Below are the code and all the weights of a small trained network. Each question names an input and a class and asks about switching units off, where a switched-off unit gives its printed mean instead of its output.

import numpy as np


def w(rows, s, z=0):
    codes = np.array(rows[::2]) - 128.0
    scale = np.full(codes.shape[1], s)
    scale[-1] = z or s
    return codes * scale


def f(y):
    return np.maximum(y, 0)


def log_softmax(a):
    a = a - a.max(-1, keepdims=True)
    return a - np.log(np.exp(a).sum(-1, keepdims=True))


def net(x, mask):
    res = np.array(x, float).reshape(1, 2) / 4 @ E
    y = f(res @ A[0][:, :-1].T + A[0][:, -1])
    res = res + np.where(mask, y, B[0][:, -1]) @ B[0][:, :-1]
    return log_softmax(res[-1] @ U[:, :-1].T + U[:, -1])


A, B = {}, {}
E = w([
[148,240,115,58,165,186,17,130,205],'x0',
[91,181,181,222,166,130,245,228,157],'x1',
],0.011)
A[0] = w([
[104,127,127,128,122,132,116,141,119,243],'neuron 0',
[161,86,143,124,128,118,144,126,110,91],'neuron 1',
[123,53,117,146,103,88,162,118,125,97],'neuron 2',
[127,154,108,166,154,88,163,187,133,99],'neuron 3',
[117,154,142,150,115,125,152,120,169,106],'neuron 4',
[151,158,146,86,147,148,130,126,151,93],'neuron 5',
[134,175,111,127,139,123,92,147,149,82],'neuron 6',
[106,250,121,126,114,143,55,130,177,95],'neuron 7',
[140,51,111,94,123,116,87,101,119,69],'neuron 8',
[125,46,135,101,120,126,54,86,110,108],'neuron 9',
[136,133,119,129,129,128,145,116,142,250],'neuron 10',
[87,89,139,120,145,146,148,109,145,105],'neuron 11',
[113,9,124,158,110,138,169,118,99,101],'neuron 12',
[131,95,141,129,116,114,153,114,115,185],'neuron 13',
[141,114,124,129,132,115,109,125,121,187],'neuron 14',
[109,202,143,149,126,162,214,158,152,112],'neuron 15',
[108,89,123,140,137,138,150,114,108,85],'neuron 16',
[125,83,128,103,105,128,88,68,124,126],'neuron 17',
],0.016,0.013)
B[0] = w([
[176,61,95,151,195,192,115,133,237,199],'neuron 0',
[130,143,146,100,134,152,131,108,101,146],'neuron 1',
[175,110,116,55,113,126,94,119,84,176],'neuron 2',
[125,171,128,179,64,160,137,111,91,184],'neuron 3',
[130,130,140,158,92,132,105,113,113,156],'neuron 4',
[123,112,149,101,148,117,137,134,81,169],'neuron 5',
[171,174,119,95,129,91,145,129,90,173],'neuron 6',
[177,131,150,51,154,99,125,110,68,254],'neuron 7',
[136,160,117,195,74,125,154,153,77,186],'neuron 8',
[46,185,153,173,88,164,114,108,116,214],'neuron 9',
[179,84,97,148,201,195,112,137,254,203],'neuron 10',
[120,135,140,116,139,114,143,151,108,136],'neuron 11',
[153,165,148,58,169,81,139,111,92,195],'neuron 12',
[142,129,132,115,182,112,114,146,140,174],'neuron 13',
[149,111,103,158,134,131,121,125,183,169],'neuron 14',
[61,146,132,187,63,130,140,126,98,220],'neuron 15',
[145,117,152,96,122,143,109,125,96,146],'neuron 16',
[120,117,138,178,81,132,175,145,115,203],'neuron 17',
],0.026,0.021)
U = w([
[194,164,173,45,172,161,128,81,68,117],'0',
[108,176,155,205,33,192,154,101,117,117],'1',
[149,104,108,143,201,191,115,114,246,254],'2',
[58,106,149,90,133,163,136,95,140,89],'3',
[62,136,139,136,140,92,125,131,180,93],'4',
[41,147,116,136,115,88,144,161,152,80],'5',
[122,138,126,113,111,111,126,147,145,88],'6',
],0.012,0.0073)

Each question gives the input, the list of numbers given to net, and the class t.
The units are the neurons (one row each of A and B). Each row of codes is followed by its name. A weight is (code - 128) times the scale printed after its matrix; where a second scale follows, it is the last column's (A, B and U).
mask holds one flag per neuron, in row order. A switched-off neuron (its flag False) gives its mean, the last column of its row in B, instead of its output. The means were averaged over made-up inputs and are rounded, as every weight is.
A unit's drop is (log p(t) with every unit on - log p(t) with that unit switched off) / (log p(t) with every unit on - log p(t) with every unit switched off).
most important unit: the unit with the biggest drop
k most important neurons: the k neurons with the biggest drops, biggest first
drop of u: that unit's drop, to one decimal
input [-2,-3], class 2: most important unit => neuron 15
input [-4,-5], class 1: 3 most important neurons => neuron 7; neuron 9; neuron 8
input [-7,6], class 0: 2 most important neurons => neuron 12; neuron 2
input [-4,0], class 0: 2 most important neurons => neuron 12; neuron 2
input [2,3], class 2: 3 most important neurons => neuron 9; neuron 8; neuron 17
input [-5,-7], class 1: 2 most important neurons => neuron 9; neuron 7
input [-7,-8], class 1: 3 most important neurons => neuron 9; neuron 8; neuron 17
input [-4,3], class 0: 2 most important neurons => neuron 12; neuron 2
input [5,-6], class 1: 2 most important neurons => neuron 9; neuron 17
input [-5,5], class 0: drop of neuron 12 => 3.6
input [-2,-1], class 2: drop of neuron 7 => 0.1
input [-3,1], class 2: drop of neuron 7 => 1.1
